Below is a small trained network, with its code and all its weights. Each question gives an input and a class and asks what happens when units are switched off, that is, made to give their printed mean instead of their output.

import numpy as np


def w(rows, s, z=0):
    codes = np.array(rows[::2]) - 128.0
    scale = np.full(codes.shape[1], s)
    scale[-1] = z or s
    return codes * scale


def f(y):
    return y / 2 * (1 + np.tanh(0.7978845608 * (y + 0.044715 * y**3)))


def log_softmax(a):
    a = a - a.max(-1, keepdims=True)
    return a - np.log(np.exp(a).sum(-1, keepdims=True))


def net(x, mask):
    res = np.array(x, float).reshape(1, 7) / 4 @ E
    y = f(res @ A[0][:, :-1].T + A[0][:, -1])
    res = res + np.where(mask, y, B[0][:, -1]) @ B[0][:, :-1]
    return log_softmax(res[-1] @ U[:, :-1].T + U[:, -1])


A, B = {}, {}
E = w([
[137,187,87,115,130],'x0',
[125,122,131,129,130],'x1',
[220,57,60,116,204],'x2',
[185,169,195,242,137],'x3',
[102,86,2,202,12],'x4',
[131,135,125,130,131],'x5',
[128,133,126,127,130],'x6',
],0.0073)
A[0] = w([
[252,25,69,129,201,160],'N1',
[153,156,186,77,166,105],'N2',
[86,160,156,144,110,24],'N3',
[150,63,183,163,103,223],'N4',
[216,146,191,184,99,65],'N5',
[122,148,202,31,180,119],'N6',
[63,180,113,148,112,254],'N7',
[99,107,107,162,57,61],'N8',
[71,102,168,156,125,249],'N9',
[39,180,194,111,51,35],'N10',
[157,172,169,97,170,86],'N11',
[111,106,94,163,68,97],'N12',
[154,68,129,128,132,210],'N13',
[94,103,38,198,122,93],'N14',
[61,83,120,9,73,118],'N15',
[164,129,182,226,110,196],'N16',
[158,134,150,181,130,70],'N17',
[143,204,131,209,152,168],'N18',
[107,134,96,2,97,60],'N19',
[90,34,128,51,91,220],'N20',
[151,114,78,136,200,65],'N21',
],0.009,0.0039)
B[0] = w([
[43,234,238,124,62,255],'N1',
[89,24,88,224,205,187],'N2',
[109,149,201,211,77,130],'N3',
[170,243,27,94,156,176],'N4',
[202,94,64,169,105,170],'N5',
[87,70,28,206,137,216],'N6',
[98,161,152,76,200,185],'N7',
[73,75,136,190,174,166],'N8',
[136,207,154,63,178,175],'N9',
[89,144,218,138,79,175],'N10',
[67,36,113,185,139,173],'N11',
[77,78,74,178,178,171],'N12',
[79,209,107,112,161,171],'N13',
[13,63,122,200,188,188],'N14',
[208,142,63,103,77,195],'N15',
[197,151,48,79,112,203],'N16',
[213,71,101,134,86,140],'N17',
[237,165,98,54,119,183],'N18',
[193,124,83,120,24,171],'N19',
[202,170,83,99,134,206],'N20',
[53,139,219,115,2,154],'N21',
],0.0063,0.0085)
U = w([
[96,194,82,142,155,252],'0',
[68,40,98,254,139,66],'1',
[206,134,75,143,40,90],'2',
[64,205,213,188,55,96],'3',
[114,139,116,147,117,154],'4',
],0.0073,0.0039)

Each question gives the input, the list of numbers given to net, and the class t.
The units are the neurons (one row each of A and B). Each row of codes is followed by its name. A weight is (code - 128) times the scale printed after its matrix; where a second scale follows, it is the last column's (A, B and U).
mask holds one flag per neuron, in row order. A switched-off neuron (its flag False) gives its mean, the last column of its row in B, instead of its output. The means were averaged over made-up inputs and are rounded, as every weight is.
A unit's drop is (log p(t) with every unit on - log p(t) with that unit switched off) / (log p(t) with every unit on - log p(t) with every unit switched off).
The circuit of an input: a set's keep is (log p(t) with only the set's units on - log p(t) with every unit switched off) / (log p(t) with every unit on - log p(t) with every unit switched off). Starting from the 12 units with the biggest drops (on a tie, the unit counted first), units are removed one at a time, each time the one whose removal leaves the highest keep (on an exact tie, the one counted first), for as long as the keep stays at least 0.8.
circuit, biggest first: the units of the circuit, biggest drop first
most important unit: the unit with the biggest drop
top k neurons: the k neurons with the biggest drops, biggest first
drop when u is switched off: that unit's drop, to one decimal
input [4,-3,-7,3,7,-6,4], class 1: top 4 neurons	[N1, N12, N8, N14]
input [-3,3,8,3,-7,0,2], class 3: circuit, biggest first	[N1]
input [7,-6,-8,8,-2,-7,-7], class 2: top 3 neurons	[N18, N16, N1]
input [-7,6,6,-5,-8,3,8], class 1: top 3 neurons	[N6, N2, N11]
input [-1,2,7,-4,-3,4,-8], class 3: circuit, biggest first	[N1, N21]
input [-2,-7,7,-4,-1,-1,2], class 3: circuit, biggest first	[N1, N21]
input [-3,6,-5,-8,-6,-7,-1], class 2: circuit, biggest first	[N15, N19]
input [6,-1,-4,5,8,-4,0], class 1: top 4 neurons	[N14, N8, N12, N1]
input [7,-6,-4,-8,-6,-4,3], class 2: circuit, biggest first	[N19, N15]
input [4,-6,-1,-4,-5,-4,0], class 1: circuit, biggest first	[N6, N2, N1]
input [6,-3,4,8,-8,4,2], class 1: circuit, biggest first	[N2, N11]
input [-6,-2,-5,7,-6,-6,3], class 2: circuit, biggest first	[N16, N5]
input [5,3,5,5,-7,-7,4], class 1: top 3 neurons	[N2, N11, N6]
input [0,-4,2,-4,8,6,-3], class 1: circuit, biggest first	[N14]
input [0,-5,3,6,-6,-3,1], class 1: top 2 neurons	[N2, N11]
input [2,7,4,-6,-2,5,1], class 2: top 3 neurons	[N19, N15, N14]
input [-7,-6,-2,-8,2,-7,-3], class 2: top 2 neurons	[N15, N19]
input [-7,3,4,-8,-4,3,-2], class 2: top 2 neurons	[N15, N19]
input [4,8,-2,5,-5,5,8], class 1: circuit, biggest first	[N2, N11]
input [-8,4,-1,1,3,5,-5], class 0: most important unit	N4
input [1,8,3,0,-2,3,-5], class 3: drop when N5 is switched off	0.1
input [0,2,7,-3,2,0,-6], class 3: drop when N1 is switched off	0.4
input [0,-1,7,2,-6,-4,-2], class 3: drop when N21 is switched off	0.3
